Below are the code and all the weights of a small trained network. Each question names an input and a class and asks about switching units off, where a switched-off unit gives its printed mean instead of its output.

import numpy as np


def w(rows, s, z=0):
    codes = np.array(rows[::2]) - 128.0
    scale = np.full(codes.shape[1], s)
    scale[-1] = z or s
    return codes * scale


def f(y):
    return np.maximum(y, 0)


def log_softmax(a):
    a = a - a.max(-1, keepdims=True)
    return a - np.log(np.exp(a).sum(-1, keepdims=True))


def net(x, mask):
    res = np.array(x, float).reshape(1, 6) / 4 @ E
    y = f(res @ A[0][:, :-1].T + A[0][:, -1])
    res = res + np.where(mask, y, B[0][:, -1]) @ B[0][:, :-1]
    return log_softmax(res[-1] @ U[:, :-1].T + U[:, -1])


A, B = {}, {}
E = w([
[190,79,153,28,146],'x0',
[88,218,117,65,199],'x1',
[60,128,171,63,49],'x2',
[129,128,129,128,128],'x3',
[146,154,247,164,153],'x4',
[126,126,128,128,130],'x5',
],0.013)
A[0] = w([
[35,115,86,178,146,96],'neuron 1',
[159,137,203,175,155,109],'neuron 2',
[164,151,128,77,140,88],'neuron 3',
[164,100,113,74,152,73],'neuron 4',
[150,64,121,170,92,137],'neuron 5',
[202,81,148,58,168,52],'neuron 6',
[157,118,39,133,149,90],'neuron 7',
[119,170,97,184,121,71],'neuron 8',
[135,90,135,101,154,67],'neuron 9',
[46,124,186,69,47,1],'neuron 10',
[100,92,66,122,135,101],'neuron 11',
[169,96,123,151,107,101],'neuron 12',
[163,132,208,160,171,103],'neuron 13',
[163,85,118,162,74,118],'neuron 14',
[130,166,126,107,140,133],'neuron 15',
[184,101,146,68,125,110],'neuron 16',
[187,57,159,172,43,127],'neuron 17',
[152,97,145,152,102,119],'neuron 18',
[103,125,101,86,76,68],'neuron 19',
[78,177,145,138,51,102],'neuron 20',
[135,157,130,144,108,69],'neuron 21',
[56,146,131,163,111,94],'neuron 22',
[89,102,127,153,138,47],'neuron 23',
[110,103,14,104,126,117],'neuron 24',
[124,137,178,146,140,57],'neuron 25',
[132,140,188,140,142,127],'neuron 26',
[79,219,107,113,172,125],'neuron 27',
[125,100,132,142,121,61],'neuron 28',
[168,84,132,170,114,88],'neuron 29',
[169,78,155,56,164,72],'neuron 30',
[107,195,178,96,196,99],'neuron 31',
[127,196,98,92,199,115],'neuron 32',
[130,80,133,152,106,89],'neuron 33',
[223,127,82,204,252,9],'neuron 34',
[55,143,118,192,142,96],'neuron 35',
[106,134,223,155,198,95],'neuron 36',
[130,111,136,139,117,30],'neuron 37',
[62,107,168,89,99,61],'neuron 38',
[189,80,149,172,46,113],'neuron 39',
[76,187,132,36,203,107],'neuron 40',
[155,101,135,50,134,90],'neuron 41',
[110,108,123,126,142,76],'neuron 42',
[128,129,32,76,96,55],'neuron 43',
[146,177,116,192,121,91],'neuron 44',
[138,164,203,120,85,97],'neuron 45',
[116,97,132,133,120,80],'neuron 46',
],0.015,0.0062)
B[0] = w([
[157,172,148,136,99,192],'neuron 1',
[123,158,81,77,125,199],'neuron 2',
[144,147,157,167,140,178],'neuron 3',
[150,153,154,125,120,193],'neuron 4',
[103,136,151,164,162,210],'neuron 5',
[162,163,151,162,103,233],'neuron 6',
[125,126,96,71,113,203],'neuron 7',
[163,152,155,149,102,174],'neuron 8',
[142,144,141,144,107,161],'neuron 9',
[153,40,92,122,99,221],'neuron 10',
[123,163,91,79,147,187],'neuron 11',
[105,115,136,146,130,177],'neuron 12',
[122,165,60,81,137,202],'neuron 13',
[99,140,151,140,154,202],'neuron 14',
[114,121,124,156,154,164],'neuron 15',
[164,169,158,168,77,213],'neuron 16',
[89,128,142,152,179,249],'neuron 17',
[100,127,134,142,147,176],'neuron 18',
[132,105,100,83,122,180],'neuron 19',
[156,105,128,136,92,190],'neuron 20',
[129,138,126,137,122,136],'neuron 21',
[169,146,152,146,79,177],'neuron 22',
[131,134,143,140,128,139],'neuron 23',
[110,174,83,61,150,239],'neuron 24',
[133,167,96,89,147,158],'neuron 25',
[135,152,99,84,151,179],'neuron 26',
[97,114,167,166,158,216],'neuron 27',
[117,125,136,131,139,141],'neuron 28',
[116,105,139,135,152,187],'neuron 29',
[150,152,157,144,91,224],'neuron 30',
[99,113,141,125,153,211],'neuron 31',
[72,99,167,189,176,214],'neuron 32',
[109,127,145,137,144,170],'neuron 33',
[159,2,91,117,68,243],'neuron 34',
[179,181,176,172,87,187],'neuron 35',
[115,166,98,55,133,205],'neuron 36',
[124,125,124,136,146,134],'neuron 37',
[145,69,107,124,116,187],'neuron 38',
[99,131,154,152,172,229],'neuron 39',
[97,108,147,170,161,251],'neuron 40',
[151,153,137,156,106,212],'neuron 41',
[123,129,136,119,124,129],'neuron 42',
[111,162,99,82,133,219],'neuron 43',
[161,134,150,131,105,173],'neuron 44',
[124,132,75,72,124,188],'neuron 45',
[130,120,124,136,151,142],'neuron 46',
],0.014,0.016)
U = w([
[31,147,172,166,208,96],'0',
[118,233,53,34,163,95],'1',
[250,229,188,167,104,61],'2',
[185,18,88,108,118,254],'3',
],0.013,0.0032)

Each question gives the input, the list of numbers given to net, and the class t.
The units are the neurons (one row each of A and B). Each row of codes is followed by its name. A weight is (code - 128) times the scale printed after its matrix; where a second scale follows, it is the last column's (A, B and U).
mask holds one flag per neuron, in row order. A switched-off neuron (its flag False) gives its mean, the last column of its row in B, instead of its output. The means were averaged over made-up inputs and are rounded, as every weight is.
A unit's drop is (log p(t) with every unit on - log p(t) with that unit switched off) / (log p(t) with every unit on - log p(t) with every unit switched off).
The circuit of an input: a set's keep is (log p(t) with only the set's units on - log p(t) with every unit switched off) / (log p(t) with every unit on - log p(t) with every unit switched off). Starting from the 12 units with the biggest drops (on a tie, the unit counted first), units are removed one at a time, each time the one whose removal leaves the highest keep (on an exact tie, the one counted first), for as long as the keep stays at least 0.8.
units of the circuit, in order: the units of the circuit, biggest drop first
most important unit: the unit with the biggest drop
top k neurons: the k neurons with the biggest drops, biggest first
drop when u is switched off: that unit's drop, to one decimal
input [1,1,-5,-1,-4,2], class 3: units of the circuit, in order => [neuron 34]
input [-6,4,4,-6,5,6], class 2: top 3 neurons => [neuron 35; neuron 22; neuron 24]
input [6,2,-1,-2,6,-1], class 1: top 3 neurons => [neuron 13; neuron 36; neuron 2]
input [-8,-1,1,-2,7,7], class 2: top 3 neurons => [neuron 35; neuron 22; neuron 24]
input [-8,-7,6,-6,-5,3], class 2: top 4 neurons => [neuron 35; neuron 22; neuron 1; neuron 20]
input [-6,-5,0,6,6,-7], class 1: top 3 neurons => [neuron 2; neuron 13; neuron 36]
input [0,7,4,-6,8,3], class 1: top 3 neurons => [neuron 36; neuron 45; neuron 13]
input [-6,-5,4,4,-1,-5], class 2: top 3 neurons => [neuron 35; neuron 22; neuron 32]
input [1,6,7,-6,5,6], class 3: top 2 neurons => [neuron 10; neuron 38]
input [-7,4,-4,-7,8,-1], class 1: top 3 neurons => [neuron 36; neuron 13; neuron 2]
input [4,-1,-7,6,-6,2], class 3: top 2 neurons => [neuron 34; neuron 36]
input [2,-6,6,4,-4,-1], class 0: top 2 neurons => [neuron 34; neuron 17]
input [2,-5,-6,-6,2,-6], class 3: top 4 neurons => [neuron 34; neuron 32; neuron 40; neuron 27]
input [8,6,8,-7,2,-3], class 2: top 2 neurons => [neuron 34; neuron 16]
input [4,8,-7,1,3,5], class 0: most important unit => neuron 32
input [6,3,-8,0,7,4], class 3: top 3 neurons => [neuron 34; neuron 24; neuron 43]
input [-2,0,0,-7,2,-4], class 1: drop when neuron 13 is switched off => -0.1
input [-1,2,-7,7,4,3], class 3: drop when neuron 34 is switched off => 1.8
input [2,6,4,7,8,6], class 1: drop when neuron 36 is switched off => 0.8
input [2,6,-5,2,8,4], class 1: drop when neuron 13 is switched off => 0.8
input [4,3,8,1,-5,-8], class 3: most important unit => neuron 10
